In the rows, 128 means zero.
Here are made-up things, facts about them, and rows of numbers that follow some of those facts. Name the thing behind each unnamed row.

There are 2 kinds of fact about the things: Σ, Θ.
badak: Σ 978
basem: Σ 978; Θ klufin
baskam: Σ 850
bezer: Σ 978; Θ gegris
bilek: Σ 850; Θ bugras
bipu: Σ 613; Θ plegru
bisa: Σ 908; Θ kleskes
bisko: Σ 978; Θ duklifen
bitrur: Σ 978; Θ sabo
bive: Σ 908; Θ kimal
boste: Σ 613; Θ redros
bratresta: Σ 31; Θ fosin
breplom: Σ 908; Θ mobom
brogel: Σ 950; Θ stever
brugrur: Σ 978; Θ stadrus
bugras: Σ 978; Θ skuzutus
buzegis: Σ 850; Θ vemo
degre: Σ 908; Θ trastin
detes: Σ 978; Θ bratresta
diplobri: Σ 978; Θ roni
dipon: Σ 613; Θ flistu
dogri: Σ 613
draklol: Σ 950; Θ plitren
drastis: Σ 850; Θ fegrul
dreklal: Σ 950; Θ grolefluk
dreku: Σ 908; Θ breplom
drenopul: Σ 613; Θ flago
drizim: Σ 908; Θ soklur
drizo: Σ 950; Θ toba
drolel: Σ 31; Θ skigreres
drovel: Σ 950; Θ rizaser
druskes: Σ 908; Θ megam
duklifen: Σ 613; Θ buzegis
duri: Σ 31; Θ tredrul
duta: Σ 978; Θ plupum
fadro: Σ 950; Θ mesal
fasa: Σ 908; Θ zustas
fasku: Σ 950
fegrul: Σ 613; Θ drenopul
festu: Σ 850
flago: Σ 978; Θ lebofan
flegros: Σ 613; Θ bitrur
flenitis: Σ 850; Θ loplis
flezeka: Σ 908; Θ guben
flistu: Σ 950; Θ pari
flive: Σ 31; Θ puvas
floflen: Σ 908; Θ vuste
flolokom: Σ 978; Θ nuna
foflimes: Σ 31; Θ fadro
fosin: Σ 31; Θ plagroklik
fulofom: Σ 31
fuvis: Σ 850; Θ grunuvas
gegris: Σ 613; Θ silor
gesal: Σ 908; Θ detes
goker: Σ 850; Θ nabri
grastozos: Σ 31; Θ gromezuk
grebre: Σ 950; Θ gritrizi
gribro: Σ 950; Θ rutul
gritrizi: Σ 950; Θ kisefol
grodris: Σ 908; Θ dreku
grolefluk: Σ 613
gromezuk: Σ 850; Θ foflimes
groser: Σ 850; Θ tetren
grostas: Σ 908; Θ drastis
grunuvas: Σ 850; Θ badak
guben: Σ 613; Θ nebun
gudir: Σ 950; Θ flive
gugra: Σ 950; Θ tores
guklum: Σ 950; Θ suklon
kebra: Σ 978; Θ zudenes
kiban: Σ 31; Θ plunotril
kimal: Σ 613; Θ tazes
kinol: Σ 908
kisefol: Σ 908; Θ satra
kival: Σ 31; Θ vigisku
klaskik: Σ 31; Θ kinol
kledrir: Σ 950; Θ klirudru
kleskes: Σ 908; Θ flolokom
kligrek: Σ 950; Θ tiskis
klirudru: Σ 850; Θ laraflem
klodus: Σ 978
klufin: Σ 908; Θ baskam
kluplus: Σ 950; Θ ralem
kubru: Σ 31; Θ plizu
laraflem: Σ 908; Θ stofovo
lebak: Σ 978; Θ paflo
lebofan: Σ 908; Θ nebrigro
ligriplak: Σ 978; Θ traklate
limal: Σ 950
lobrabu: Σ 950
logon: Σ 31; Θ zaregen
lolo: Σ 908; Θ duta
loplis: Σ 613; Θ klaskik
lugen: Σ 31; Θ radrodras
lugre: Σ 908; Θ trabrek
meflir: Σ 978; Θ zotede
megam: Σ 950; Θ plufetil
mesal: Σ 850; Θ nizor
mobom: Σ 613; Θ tukle
moki: Σ 850; Θ fasa
nabri: Σ 31; Θ dogri
nado: Σ 950; Θ bive
naluk: Σ 908; Θ tetral
nebrigro: Σ 908; Θ brugrur
nebun: Σ 908; Θ bisa
nemusis: Σ 613; Θ grostas
nezor: Σ 950; Θ vitifam
nipun: Σ 613; Θ velal
nizor: Σ 950; Θ skizader
nomisun: Σ 950; Θ kubru
numeler: Σ 850; Θ flegros
nuna: Σ 978; Θ gesal
paflo: Σ 950; Θ zoken
pari: Σ 31; Θ vuskos
paskar: Σ 908
pevu: Σ 908
pilak: Σ 850; Θ tomegri
plagroklik: Σ 850; Θ tromi
plamom: Σ 613; Θ tratri
plegru: Σ 850; Θ gudir
plines: Σ 31; Θ reto
plitren: Σ 31; Θ nipun
plizu: Σ 31; Θ moki
plufetil: Σ 613; Θ vaskoflak
plunotril: Σ 950; Θ surek
plupum: Σ 31; Θ sugro
ponem: Σ 850; Θ drizo
puplon: Σ 908; Θ rogus
puvas: Σ 908; Θ vuba
radrodras: Σ 978; Θ fuvis
ralem: Σ 613; Θ gugra
redros: Σ 950; Θ kligrek
reto: Σ 850; Θ grebre
rizaser: Σ 908; Θ dipon
rogus: Σ 613; Θ grodris
roni: Σ 908; Θ pilak
ruplun: Σ 850; Θ saflu
rutul: Σ 31; Θ skiklil
sabo: Σ 908; Θ drizim
saflu: Σ 978; Θ flezeka
satra: Σ 31; Θ draklol
silor: Σ 850; Θ boste
skigreres: Σ 613; Θ basem
skiklil: Σ 31; Θ kiban
skizader: Σ 31; Θ nado
skulan: Σ 613
skuzutus: Σ 850; Θ stopi
soklur: Σ 908; Θ kluplus
soplol: Σ 950; Θ bisko
stadrus: Σ 950; Θ skulan
stakasas: Σ 908; Θ tradelel
stever: Σ 850; Θ nomisun
stofovo: Σ 950; Θ fasku
stopi: Σ 31; Θ lugre
sugro: Σ 31; Θ goker
suklon: Σ 850; Θ flenitis
surek: Σ 31; Θ meflir
tano: Σ 908; Θ kival
tazes: Σ 908; Θ groser
tetral: Σ 978; Θ degre
tetren: Σ 950; Θ lolo
tiskis: Σ 978; Θ ponem
toba: Σ 978; Θ plamom
tomegri: Σ 950; Θ bezer
tores: Σ 31; Θ drolel
trabrek: Σ 908; Θ fulofom
tradelel: Σ 31; Θ puplon
traklate: Σ 850; Θ dreklal
trastin: Σ 613; Θ logon
tratri: Σ 31; Θ gribro
tredrul: Σ 613; Θ druskes
tromi: Σ 978; Θ grastozos
trosko: Σ 613; Θ nezor
tukle: Σ 613; Θ soplol
vanim: Σ 978; Θ bilek
vaskoflak: Σ 908; Θ naluk
velal: Σ 908; Θ guklum
vemo: Σ 950; Θ drovel
vigisku: Σ 613; Θ vanim
vitifam: Σ 950; Θ brogel
vuba: Σ 31; Θ duri
vuskos: Σ 908; Θ numeler
vuste: Σ 908; Θ zilir
zagas: Σ 31
zaregen: Σ 908; Θ nemusis
zeska: Σ 978
zilir: Σ 31; Θ lebak
zoken: Σ 908; Θ tano
zosoka: Σ 850; Θ ruplun
zotede: Σ 908; Θ zozagrum
zozagrum: Σ 978; Θ kebra
zudenes: Σ 978; Θ trosko
zustas: Σ 31

Known rows:
lebofan: [160 168 113 116 141  72 100 114  94 129 147  97 153 155  58 122 185 127
 117  71 109 111 134 108 120 105 140 127 170 142 121 107 112 142 143 198
 116 120 154  70 130 151 108 138 133]
rutul: [127 146  65 108 101  82 168 127 163  77 117  63 150 106  56 122 204 108
 152 123 109 102 163  86 119 111 135 107 103  90 162 138  87 106 142 181
 133 123 171  79 128 137 152 119  98]
foflimes: [127 166  72 120 124  89 162 147 145 124 129  75 137 104  54 147 200 107
 152 116 117 131 156  75 127 122 130 102 127 117 160 121  92 107 110 199
 101 118 166  78 121 127 161 114 113]
gegris: [128 191 115  95 100  81 104 167  97 112 116  61 103 152  76 162 217  96
 166  78 145 162 157  98 118 141 122 132 164 112 163 102  90 144 132 145
 118 154 173  74 123 147 166 138 134]
grostas: [155 174 104 121 136  75 100 124  95 127 144  96 152 153  69 124 191 126
 117  74 110 113 130 102 125 109 142 124 168 143 133 114 131 130 132 187
 106 130 147  72 134 147 120 138 133]
duri: [130 177  56 133 115  79 129 161 148 122 110  92 129 103 100 148 215 119
 139 111 110 118 133  68 147 118 139  87 104 122 179 152 126 102  95 147
  84 152 132  90 119 110 164 118 106]
flive: [129 179  54 132 113  77 129 161 151 115 104  91 124 103 105 148 215 121
 140 122 110 120 130  67 149 120 139  87 103 117 182 154 133 103  92 146
  82 152 130  96 123 108 164 116 105]
gudir: [133 161  54 133 101  82  99 159 111 120  94  78 122 100 116 130 202 120
 139 138 132 131 120  72 141  99 137  93 129 132 180 136 145 107  95 140
  82 156 140  98 158 134 164 149 104]
diplobri: [166 195 120  81 118  85 101 164  92 107 116  68 112 116 107 161 220  77
 136 139 156 163 138  78 122 142 128 132 157 130 156  92  80 152 138 148
  95 147 168  89 169 105 166 128 136]
bisa: [123 185  95  76 107  72 124  97  95  93 132  98 112 144  64 118 179 105
 130 129 129 117 119 104 123 129 137  83 166 122 139 147 135 147 119 199
 104 133 129  88 141 137 154 139 133]
tradelel: [129 147 105 122 105  81 167 123 104 123 108  61 146  95  51 136 187 110
 133  82 111 125 148  78 155 112 135  91 156 109 182 104  87 101 147 196
  84 132 168  75 132 143 165 113 120]
paflo: [135 146  59 124 104 103 106 133 103 127  98  72 140 105 115 127 183 108
 149 123 151 132 137  96 123  99 129 107 158 136 158 106 123 133 125 149
  91 145 167  77 152 151 154 139 110]
fosin: [127 166  70 104 111  89 162 117 133 122 132  92 123 102  54 142 189  91
 156 121 118 121 150  72 125 126 130  83 135 112 156 133  86 114 119 202
  99 127 150  81 119 126 161 115 111]
degre: [143 181  85 126 129  72 100 137  96 122 130  96 147 152  89 126 198 127
 116  80 111 119 123  94 134 112 141 117 163 139 159 132 142 113 113 166
  93 139 137  78 139 138 137 140 131]
skigreres: [124 193  58 121 131 111  99 167 119 120 126  90 107 156  76 160 208 118
 166  78 131 133 148  94 112 110 118 122 128 112 118 148 118 135  87 152
 119 135 134  80 112 152 162 163  97]
bitrur: [152 193  72 104 159 120 102 156 102 107 113  81 149 135  97 147 212 109
 131 133 125 120 126  87 115 117 128 122 116 117 119  96  87 129  95 165
  98 105 129 103 155 123 163 152  97]
drenopul: [143 179 103 124 119 119 101 155  97 130 133  84 145 156  57 155 188 121
 164  70 112 113 142  99 124  97 130 124 165 131 120 108  85 136 142 161
 103 140 144  69 111 155 157 146 102]
traklate: [123 193  66  82 166 152  96 140 161 127 134  96 114 110  50 161 174  88
 130 142 168 148 160 121 151 102  98 103 163  90 162 101 132 102 104 210
  85  74 163  99 116 157 159 151 141]
grunuvas: [172 172 112  97 112  74 159 151 150  80 105  57 112 129  51 145 192 100
 156 145 125 161 126 107 137 132 133 133 123 134 148 134  82 132 132 150
 129 153 175 116 178 154 159 176 103]
detes: [140 190  90  78 139 117 113 110  96  92 108  88 138 108  78 136 194  87
 134 136 132 113 118  90 127 123 128  94 137 100 120  98  82 141 123 184
  90 108 126 106 159 132 164 142  97]

Which thing is each row?
No name comes twice in this set of rows, the named rows included.
[140 189 119  84 107  73 108 160  94 116 142  87 107 153  88 154 216 108
 131 131 151 166 149  98 118 143 137 135 169 142 171  98 132 152 123 162
 115 151 175  75 157 107 165 126 143] | roni
[170 129  83 126 111 131 100 116  96 131 122  80 153 122 106 121 178 114
 147  73 131 114 144  96 116  94 131 121 167 144 121  98  83 156 148 165
 111 138 171  66 136 154 111 141 108] | stadrus
[147 154 114  98  99  82 110 162  98 128 104  58 105 107 115 153 213  76
 160 140 166 164 155  87 114 140 123 130 167 143 169  95  97 156 136 143
 111 158 175  72 162 120 165 130 140] | tomegri
[121 192  55 132 101  78  96 166  99  83  96  83 102 143 113 158 212 123
 160  79 112 128 120  75 152 105 137  95 129  95 181 156 144 102  93 138
  82 159 123 102 121 150 165 151  99] | bipu
[120 187  83  78 101 100 116 107  95  97 109  95 101 145  58 151 177  85
 166  77 137 116 123  95 127 114 121  78 164  92 132 148  91 146 128 174
  96 147 125  87 115 154 164 149 102] | guben
[153 174 110 123 135 133  99 156  95 128 142  83 150 156  52 155 186 123
 164  70 111 115 146 105 117  95 128 129 170 138 117 104  82 146 145 178
 113 131 150  70 112 157 141 146  99] | skulan
[124 182  77 118 117  80 164 155 100  79  96  48 114 146  52 147 186 121
 167  74 121 150 121 117 131  98 121 112 127 105 125 147  96 117  96 168
 105 135 145  98 141 156 155 146  92] | trosko
[127 190  59 130 119  72  99 153  99  90 104  94 129 146 113 128 210 126
 115 127 112 128 117  81 146 118 142 105 144 133 181 153 145 103  88 145
  83 150 127 102 148 117 160 144 129] | puvas
[136 134  80 123 102  94 125 121  96 126  96  51 143  96 108 121 178 110
 140 110 150 139 136 110 150  95 129 105 164 132 177  98 115 121 144 155
  86 143 171  75 164 154 156 125 113] | soplol
[180 175  97 125 145 110  95 145 122 128 141  97 150 144  52 149 180 118
 129  88 114 118 125  81 148 101 136 129 162 142 137 113  81 121 147 158
 103 144 164  80 135 154 130 175 119] | drastis
[169 190  57 122 161 111  96 163 165 126 143  97 122 159  56 159 193 112
 155 145 140 140 134  81 113 116 127 131 115 140 117 149  91 130  87 156
 125 133 161 105 134 148 131 177 108] | baskam
[130 189  65 130 123  71 101 151  96 105 110  95 137 149 109 128 206 128
 116 109 111 124 118  83 144 115 140 110 150 136 177 148 147 103  94 148
  85 149 129  92 146 124 153 143 129] | druskes
[161 190  56 133 122  77  95 165 155 113  99  96 111 126  94 154 198 123
 125 144 115 135 115  70 155 111 140 109 118 126 180 155 130 102  99 140
  82 157 136 123 156 143 164 177 114] | plegru
[148 178  99 123 133  73 102 129  95 128 141  97 151 153  76 125 194 127
 117  75 111 118 128  99 128 111 140 122 166 141 140 122 137 123 127 179
 100 132 142  76 135 143 126 140 130] | zaregen

The same things again, as new rows of numbers:
Some rows with their names:
gritrizi: [140  75 134  95 112 103 143 116 133 151  96  82 118 141]
bilek: [ 98 112 120 140 137 153 142  68 112 133 122 129 126  95]
gribro: [149  60 136  90 142 133 133 117 126 205 131  57 126 139]
nomisun: [144  70 134  93 124 117 139 117 131 177 112  72 122 139]
nezor: [147  65 136  91 133 125 137 118 128 190 121  65 124 140]
buzegis: [109  78 116 170 107 135 154  95 118 149 123 156 113  84]
radrodras: [ 92  74 116 126 154 119 126  92 126 129 136 101 127  93]
trabrek: [121 123 124 120 116 164 168  84 124 145 106 134 127 141]
vuskos: [127  89 120 159  80 131 179 110 132 167  95 157 106 115]
vanim: [ 93  75 116 125 153 119 128  93 126 128 134 103 129  90]
kleskes: [100 147 112 125 102 141 155  57 132 130  96 129 114 152]
breplom: [121 104 121 145  94 140 173  97 127 160  93 142 113 119]
zudenes: [ 99  60 118 122 179 144 119  93 120 174 163  80 134  88]
saflu: [ 87  81 112 127 149 117 122  84 129 122 136 102 125  99]
trosko: [135  94 120 132 159 163  97  85 101 176 154  98 142  94]
fegrul: [133 125 135 116 150 142 115  94  95 102  94 115 151  78]
lugre: [116 125 123 126 113 152 166  82 124 150  95 128 122 129]
flistu: [153  39 131 129  78  84 155 145 142 167  98 112 104 127]
guben: [118 119 110 136 128 134  97  70 112 121 130 120 132 111]
vigisku: [128 108 119 135 135 139 104  85 106 132 126 119 137  95]

Rows to name:
No name comes twice in this set of rows, the named rows included.
[102 108 120 134 141 167 144  70 113 130 136 135 132 110] | grunuvas
[ 96  67 116 123 166 131 123  94 124 149 148  92 131  90] | bezer
[123 109 126 121 143 178 157  82 116 203 127 104 128 124] | zotede
[ 66 108  97 124 135 105 109  53 140  96 137 104 114 130] | tromi
[125  97 122  94 100  95 132  92 143 131 100  84 111 166] | tetren
[ 96  80 121 118 159 122 131  95 122 117 125 101 134  86] | brugrur
[119 117 122 134 105 147 168  88 126 156  94 133 118 124] | puplon
[135 132 140 109 155 141 119  97  91  90  84 114 156  71] | trastin
[147  97 152  72 129 106 156 126 121 113  58  79 135 120] | megam
[100  97 138  99 174 123 142 104 111  85  90  97 148  68] | tetral
[105  97 121 134 164 177 134  69 105 179 152 108 132  93] | ponem
[107 134 103 136 121 127  90  54 118 107 131 120 126 127] | kimal
[ 70 101  99 124 137 107 113  60 139 100 137 103 117 123] | detes

